Here is a tiny trained network, its code and every weight. The questions are about switching its units off for an input and a class, where a switched-off unit gives its printed mean instead of its output.

import numpy as np


def w(rows, s, z=0):
    codes = np.array(rows[::2]) - 128.0
    scale = np.full(codes.shape[1], s)
    scale[-1] = z or s
    return codes * scale


def f(y):
    return np.maximum(y, 0)


def log_softmax(a):
    a = a - a.max(-1, keepdims=True)
    return a - np.log(np.exp(a).sum(-1, keepdims=True))


def net(x, mask):
    res = np.array(x, float).reshape(1, 3) / 4 @ E
    y = f(res @ A[0][:, :-1].T + A[0][:, -1])
    res = res + np.where(mask, y, B[0][:, -1]) @ B[0][:, :-1]
    return log_softmax(res[-1] @ U[:, :-1].T + U[:, -1])


A, B = {}, {}
E = w([
[232,254,185],'x0',
[136,132,121],'x1',
[239,32,130],'x2',
],0.0088)
A[0] = w([
[140,140,224,236],'N0',
[52,22,98,46],'N1',
[185,192,253,2],'N2',
[107,121,96,243],'N3',
[62,198,142,73],'N4',
[93,75,99,63],'N5',
[178,241,111,82],'N6',
[139,184,185,246],'N7',
[180,22,139,64],'N8',
[234,61,165,53],'N9',
[56,122,69,106],'N10',
[41,40,4,18],'N11',
[254,120,97,91],'N12',
[87,197,179,110],'N13',
],0.011,0.008)
B[0] = w([
[137,56,193,228],'N0',
[189,166,181,223],'N1',
[250,197,139,191],'N2',
[104,112,224,228],'N3',
[72,191,55,189],'N4',
[173,173,152,170],'N5',
[175,132,179,215],'N6',
[113,117,200,254],'N7',
[54,207,172,194],'N8',
[56,200,86,194],'N9',
[140,128,179,189],'N10',
[215,198,155,237],'N11',
[90,206,175,197],'N12',
[90,185,125,194],'N13',
],0.012,0.0095)
U = w([
[74,123,184,235],'0',
[140,150,153,107],'1',
[44,188,134,139],'2',
[81,50,183,197],'3',
[46,60,50,7],'4',
[62,5,8,7],'5',
],0.016,0.012)

Each question gives the input, the list of numbers given to net, and the class t.
The units are the neurons (one row each of A and B). Each row of codes is followed by its name. A weight is (code - 128) times the scale printed after its matrix; where a second scale follows, it is the last column's (A, B and U).
mask holds one flag per neuron, in row order. A switched-off neuron (its flag False) gives its mean, the last column of its row in B, instead of its output. The means were averaged over made-up inputs and are rounded, as every weight is.
A unit's drop is (log p(t) with every unit on - log p(t) with that unit switched off) / (log p(t) with every unit on - log p(t) with every unit switched off).
The circuit of an input: a set's keep is (log p(t) with only the set's units on - log p(t) with every unit switched off) / (log p(t) with every unit on - log p(t) with every unit switched off). Starting from the 12 units with the biggest drops (on a tie, the unit counted first), units are removed one at a time, each time the one whose removal leaves the highest keep (on an exact tie, the one counted first), for as long as the keep stays at least 0.8.
units of the circuit, in order: the units of the circuit, biggest drop first
top k neurons: the k neurons with the biggest drops, biggest first
drop of u: that unit's drop, to one decimal
input [-8,-2,6], class 1: units of the circuit, in order	(N11)
input [-6,2,-2], class 1: units of the circuit, in order	(N11; N1)
input [-7,-2,-7], class 1: units of the circuit, in order	(N11; N1)
input [-2,6,7], class 2: units of the circuit, in order	(N9; N8)
input [7,5,-7], class 1: top 2 neurons	(N2; N6)
input [5,-2,6], class 2: top 2 neurons	(N9; N12)
input [-4,-1,0], class 1: top 4 neurons	(N11; N7; N0; N1)
input [-6,0,8], class 2: units of the circuit, in order	(N8; N9)
input [-5,4,7], class 2: top 3 neurons	(N8; N9; N0)
input [0,-1,3], class 3: drop of N11	0.3
input [1,6,8], class 2: drop of N9	0.2
input [-7,-4,-7], class 1: drop of N9	0.1
input [5,-3,6], class 2: drop of N9	0.9
input [8,-7,-5], class 1: units of the circuit, in order	(N2)
